Below is a small trained network, with its code and all its weights. Each question gives an input and a target symbol and asks what happens when units are switched off, that is, made to give their printed mean instead of their output.

import numpy as np


def w(rows, s, z=0):
    codes = np.array(rows[::2]) - 128.0
    scale = np.full(codes.shape[1], s)
    scale[-1] = z or s
    return codes * scale


def norm(h):
    return h / np.sqrt((h * h).mean(-1, keepdims=True) + 1e-5)


def f(y):
    return np.maximum(y, 0)


def softmax(a):
    e = np.exp(a - a.max(-1, keepdims=True))
    return e / e.sum(-1, keepdims=True)


def log_softmax(a):
    a = a - a.max(-1, keepdims=True)
    return a - np.log(np.exp(a).sum(-1, keepdims=True))


def net(x, mask):
    ids = ['ΛΞαβγδημτψω'.index(c) for c in x.split()]
    T = len(ids)
    res = E[ids] + P[:T]
    q, k, v = (norm(res) @ M[0].T for M in (Q, K, V))
    z = softmax(np.where(np.tri(T) > 0, q @ k.T / 3**0.5, -1e9)) @ v
    res = res + np.where(mask[0], z, O[0][:, -1]) @ O[0][:, :-1]
    y = f(norm(res) @ A[0][:, :-1].T + A[0][:, -1])
    res = res + np.where(mask[1:13], y, B[0][:, -1]) @ B[0][:, :-1]
    return log_softmax(norm(res)[-1] @ U[:, :-1].T + U[:, -1])


Q, K, V, O, A, B = {}, {}, {}, {}, {}, {}
E = w([
[79,119,123,9,164,94,47,125,213],'Λ',
[128,129,154,124,172,88,55,141,136],'Ξ',
[160,157,185,143,123,107,135,165,146],'α',
[108,114,197,152,122,87,71,140,98],'β',
[80,204,150,131,120,83,81,166,144],'γ',
[86,96,201,89,132,50,109,124,138],'δ',
[159,160,165,85,170,85,68,178,120],'η',
[128,103,209,84,101,67,159,148,151],'μ',
[121,117,164,93,104,124,63,152,160],'τ',
[89,132,145,154,89,101,134,88,202],'ψ',
[125,119,147,91,90,98,156,111,223],'ω',
],0.0011)
P = w([
[159,151,118,134,125,193,170,56,93],'0',
[218,116,62,152,78,149,138,51,97],'1',
[170,181,165,247,172,236,122,167,194],'2',
[41,152,137,101,85,145,198,166,45],'3',
[221,82,37,185,77,138,130,66,95],'4',
[177,147,183,224,180,131,151,168,148],'5',
[43,151,135,97,88,143,195,173,48],'6',
[224,42,4,214,72,124,140,100,96],'7',
[161,127,154,232,199,105,181,177,126],'8',
[42,152,141,101,87,147,199,167,42],'9',
],0.0012)
Q[0] = w([
[105,141,164,109,173,150,134,134,173],'H0',
[20,168,116,18,113,152,138,153,137],'H0',
[253,50,53,204,170,129,43,43,188],'H0',
],0.0059)
K[0] = w([
[102,156,175,85,147,130,94,148,192],'H0',
[124,184,134,33,155,218,108,11,132],'H0',
[126,48,3,163,100,47,97,249,194],'H0',
],0.0044)
V[0] = w([
[93,186,164,46,118,52,222,167,173],'H0',
[168,101,219,249,96,50,168,162,126],'H0',
[122,202,109,145,53,218,101,194,134],'H0',
],0.0021)
O[0] = w([
[204,126,127,138,68,28,138,185,164,15],'H0',
[114,254,241,64,112,143,129,138,169,2],'H0',
[184,132,85,160,33,242,61,203,144,32],'H0',
],0.0024,0.00068)
A[0] = w([
[92,228,213,86,145,130,93,187,145,207],'N0',
[104,118,81,158,198,66,155,46,124,103],'N1',
[178,208,212,182,176,156,100,137,124,19],'N2',
[74,135,104,169,100,115,189,118,114,121],'N3',
[151,212,253,121,62,95,94,153,212,46],'N4',
[195,102,127,41,115,153,110,59,101,186],'N5',
[42,93,144,25,89,80,89,178,50,73],'N6',
[120,90,100,129,70,232,87,179,119,134],'N7',
[127,43,68,121,166,63,86,183,175,185],'N8',
[198,113,98,104,27,64,143,164,126,182],'N9',
[155,37,82,113,126,79,160,74,86,6],'N10',
[126,172,154,162,151,131,123,128,14,254],'N11',
],0.0025,0.00089)
B[0] = w([
[134,80,146,173,95,130,148,93,96,253],'N0',
[179,165,127,165,122,124,160,161,75,231],'N1',
[129,133,117,156,117,167,108,253,124,201],'N2',
[200,95,120,100,151,125,109,141,126,168],'N3',
[111,112,113,161,206,153,34,168,111,223],'N4',
[131,90,130,130,128,105,162,181,161,196],'N5',
[188,142,114,167,145,157,126,132,171,213],'N6',
[157,153,180,95,150,78,134,119,80,198],'N7',
[96,137,140,121,74,94,161,106,103,237],'N8',
[68,176,101,120,146,136,79,56,156,176],'N9',
[83,150,156,143,117,151,67,178,152,220],'N10',
[93,132,104,69,115,111,143,104,190,206],'N11',
],0.0032,0.0022)
U = w([
[70,57,77,173,80,67,99,140,59,208],'Λ',
[98,136,65,126,229,171,164,77,105,35],'Ξ',
[171,127,153,176,154,209,84,197,118,232],'α',
[20,109,182,89,84,189,159,81,136,234],'β',
[159,232,131,73,66,118,75,113,76,152],'γ',
[147,146,193,129,151,42,223,117,113,255],'δ',
[175,99,77,47,152,129,155,201,179,21],'η',
[67,127,183,157,199,83,38,114,164,18],'μ',
[182,55,149,56,124,163,120,110,50,66],'τ',
[214,104,123,192,70,182,182,78,135,54],'ψ',
[115,161,86,152,81,114,123,96,253,105],'ω',
],0.0057,0.00067)

Each question gives the input, a string of symbols that net reads in full, and the target symbol t.
The units are the heads (3 rows each of Q, K, V and O) and the neurons (one row each of A and B). Each row of codes is followed by its name. A weight is (code - 128) times the scale printed after its matrix; where a second scale follows, it is the last column's (O, A, B and U).
mask holds one flag per unit, heads first, then neurons. A switched-off unit (its flag False) gives its mean, the last column of its rows in O or B, instead of its output. The means were averaged over made-up inputs and are rounded, as every weight is.
A unit's drop is (log p(t) with every unit on - log p(t) with that unit switched off) / (log p(t) with every unit on - log p(t) with every unit switched off).
The circuit of an input: a set's keep is (log p(t) with only the set's units on - log p(t) with every unit switched off) / (log p(t) with every unit on - log p(t) with every unit switched off). Starting from the 12 units with the biggest drops (on a tie, the unit counted first), units are removed one at a time, each time the one whose removal leaves the highest keep (on an exact tie, the one counted first), for as long as the keep stays at least 0.8.
units of the circuit, in order: the units of the circuit, biggest drop first
unit that matters most: the unit with the biggest drop
top k neurons: the k neurons with the biggest drops, biggest first
drop of u: that unit's drop, to one decimal
input γ Λ η ψ, target γ: top 3 neurons -> [N7 N9 N0]
input Λ γ Λ Λ Λ Λ ω η, target η: units of the circuit, in order -> [H0 N11 N5 N4]
input Λ τ Λ Λ β η δ μ Λ ω, target Λ: units of the circuit, in order -> [H0]
input β Λ β Λ η, target η: units of the circuit, in order -> [H0 N5 N11 N4]
input δ Λ Λ δ η Λ Ξ, target δ: units of the circuit, in order -> [H0 N4]
input μ η η δ η δ β Λ Λ τ, target μ: units of the circuit, in order -> [H0 N4 N9]
input β ω γ Λ μ Λ τ Λ Λ Ξ, target β: units of the circuit, in order -> [H0 N11 N0]
input δ γ η ω Λ α Λ Λ δ μ, target δ: units of the circuit, in order -> [H0 N6]
input η γ Λ γ Λ δ Λ, target η: top 4 neurons -> [N6 N0 N4 N1]
input ω Λ ψ Λ η ψ ω, target ω: units of the circuit, in order -> [H0 N9 N6]
input η α Λ Λ β Λ μ, target η: top 4 neurons -> [N6 N3 N0 N4]
input α Λ Λ ω, target α: units of the circuit, in order -> [H0 N4]
input α ψ δ Λ Λ δ Λ η Λ, target δ: top 2 neurons -> [N8 N10]
input γ δ δ β Λ Λ τ ω ψ δ, target γ: top 2 neurons -> [N7 N9]
input Λ Λ γ Λ δ η Λ, target Λ: top 2 neurons -> [N8 N10]
input ψ δ γ δ, target ψ: unit that matters most -> N6
input γ δ μ α, target γ: top 2 neurons -> [N7 N9]
input γ Ξ γ Λ β, target β: top 2 neurons -> [N11 N4]
input μ Λ Λ Λ Ξ Λ γ, target μ: top 2 neurons -> [N4 N1]
input Λ Ξ γ Λ δ Λ, target Λ: unit that matters most -> N8
input τ ψ δ Ξ ω δ Ξ, target τ: top 2 neurons -> [N7 N4]
input ω ω Λ Λ Λ Ξ Λ μ ω η, target ω: top 2 neurons -> [N6 N9]
input δ ψ δ δ γ Λ μ δ, target δ: drop of N1 -> 0.3
input τ α μ δ β, target β: drop of N4 -> 0.1
input ω μ Λ α, target ω: drop of H0 -> 0.5
input η Λ Λ Λ, target η: drop of N8 -> 0.1
input δ ψ η δ ω, target ω: unit that matters most -> N9
